Here is a tiny trained network, its code and every weight. The questions are about switching its units off for an input and a class, where a switched-off unit gives its printed mean instead of its output.

import numpy as np


def w(rows, s, z=0):
    codes = np.array(rows[::2]) - 128.0
    scale = np.full(codes.shape[1], s)
    scale[-1] = z or s
    return codes * scale


def f(y):
    return np.maximum(y, 0)


def log_softmax(a):
    a = a - a.max(-1, keepdims=True)
    return a - np.log(np.exp(a).sum(-1, keepdims=True))


def net(x, mask):
    res = np.array(x, float).reshape(1, 5) / 4 @ E
    y = f(res @ A[0][:, :-1].T + A[0][:, -1])
    res = res + np.where(mask, y, B[0][:, -1]) @ B[0][:, :-1]
    return log_softmax(res[-1] @ U[:, :-1].T + U[:, -1])


A, B = {}, {}
E = w([
[169,115,106,139,57,188,103,85,40],'x0',
[205,25,179,172,140,126,181,111,168],'x1',
[202,121,79,83,172,130,155,185,170],'x2',
[80,136,110,108,122,155,228,161,97],'x3',
[176,158,253,66,66,133,171,148,113],'x4',
],0.0077)
A[0] = w([
[188,96,196,129,111,113,143,131,140,47],'n1',
[138,72,160,165,147,113,94,110,154,80],'n2',
[30,175,27,138,122,123,65,115,85,167],'n3',
[199,155,189,87,57,137,168,145,89,37],'n4',
[135,132,118,99,91,170,186,135,70,189],'n5',
[116,192,148,90,150,124,91,147,168,166],'n6',
[180,166,71,128,99,123,2,108,104,188],'n7',
[153,97,126,145,92,146,151,106,102,138],'n8',
[110,145,21,101,200,120,187,177,167,169],'n9',
[65,191,184,103,123,117,145,139,129,253],'n10',
[124,136,97,129,147,122,149,144,149,165],'n11',
],0.013,0.0032)
B[0] = w([
[189,134,182,148,126,203,130,75,119,192],'n1',
[177,141,148,145,111,162,166,125,251,177],'n2',
[82,101,166,162,52,245,115,81,71,250],'n3',
[62,158,164,112,125,141,79,127,14,225],'n4',
[80,203,152,156,110,87,87,144,178,200],'n5',
[104,174,145,145,145,61,139,164,140,190],'n6',
[74,209,6,75,167,169,144,188,120,228],'n7',
[120,223,144,114,142,119,119,162,162,173],'n8',
[198,131,24,88,177,214,160,123,181,239],'n9',
[46,192,111,180,60,92,79,142,165,217],'n10',
[134,157,86,119,155,143,127,109,166,166],'n11',
],0.014,0.012)
U = w([
[136,67,122,107,139,83,140,138,89,33],'0',
[166,117,159,122,131,131,130,114,106,4],'1',
[166,128,80,77,186,143,165,150,150,158],'2',
[98,141,132,128,97,158,100,123,68,161],'3',
[108,141,139,141,127,10,120,186,159,142],'4',
[166,79,137,153,117,143,158,90,154,157],'5',
],0.011,0.0024)

Each question gives the input, the list of numbers given to net, and the class t.
The units are the neurons (one row each of A and B). Each row of codes is followed by its name. A weight is (code - 128) times the scale printed after its matrix; where a second scale follows, it is the last column's (A, B and U).
mask holds one flag per neuron, in row order. A switched-off neuron (its flag False) gives its mean, the last column of its row in B, instead of its output. The means were averaged over made-up inputs and are rounded, as every weight is.
A unit's drop is (log p(t) with every unit on - log p(t) with that unit switched off) / (log p(t) with every unit on - log p(t) with every unit switched off).
The circuit of an input: a set's keep is (log p(t) with only the set's units on - log p(t) with every unit switched off) / (log p(t) with every unit on - log p(t) with every unit switched off). Starting from all 11 units, units are removed one at a time, each time the one whose removal leaves the highest keep (on an exact tie, the one counted first), for as long as the keep stays at least 0.8.
units of the circuit, in order: the units of the circuit, biggest drop first
most important unit: the unit with the biggest drop
top k neurons: the k neurons with the biggest drops, biggest first
drop of u: that unit's drop, to one decimal
input [-5,4,-1,1,3], class 5: units of the circuit, in order	[n7 n4]
input [-6,2,-4,8,7], class 4: most important unit	n3
input [-8,1,-2,-1,-2], class 2: top 2 neurons	[n9 n5]
input [-7,-8,4,-6,3], class 4: top 3 neurons	[n6 n10 n1]
input [-7,4,-2,2,3], class 4: top 3 neurons	[n3 n9 n10]
input [2,-8,5,3,7], class 4: top 2 neurons	[n3 n5]
input [-4,4,-7,-1,-2], class 5: units of the circuit, in order	[n7 n4]
input [-5,8,0,3,2], class 5: top 2 neurons	[n7 n1]
input [-6,6,4,-6,7], class 1: top 4 neurons	[n4 n9 n1 n3]
input [1,5,-2,-3,1], class 5: units of the circuit, in order	[n7 n2]
input [-2,-3,5,-2,3], class 2: top 2 neurons	[n5 n3]
input [-2,3,-1,2,1], class 1: top 2 neurons	[n7 n9]
input [-4,6,-4,-7,6], class 5: top 3 neurons	[n2 n1 n7]
input [2,5,-4,-4,0], class 5: most important unit	n9
input [-3,-4,2,4,1], class 2: top 2 neurons	[n9 n4]
input [-2,-2,-3,8,6], class 4: top 3 neurons	[n3 n5 n10]
input [-8,7,-6,-8,-7], class 5: top 2 neurons	[n2 n7]
input [-5,-5,-6,6,5], class 4: drop of n10	0.2
input [-8,3,-2,8,-6], class 2: drop of n9	0.1
input [-1,1,3,6,-7], class 2: drop of n9	0.5
input [-1,-7,7,-2,-6], class 2: units of the circuit, in order	[n9]
input [-8,2,-5,4,4], class 4: drop of n3	0.4
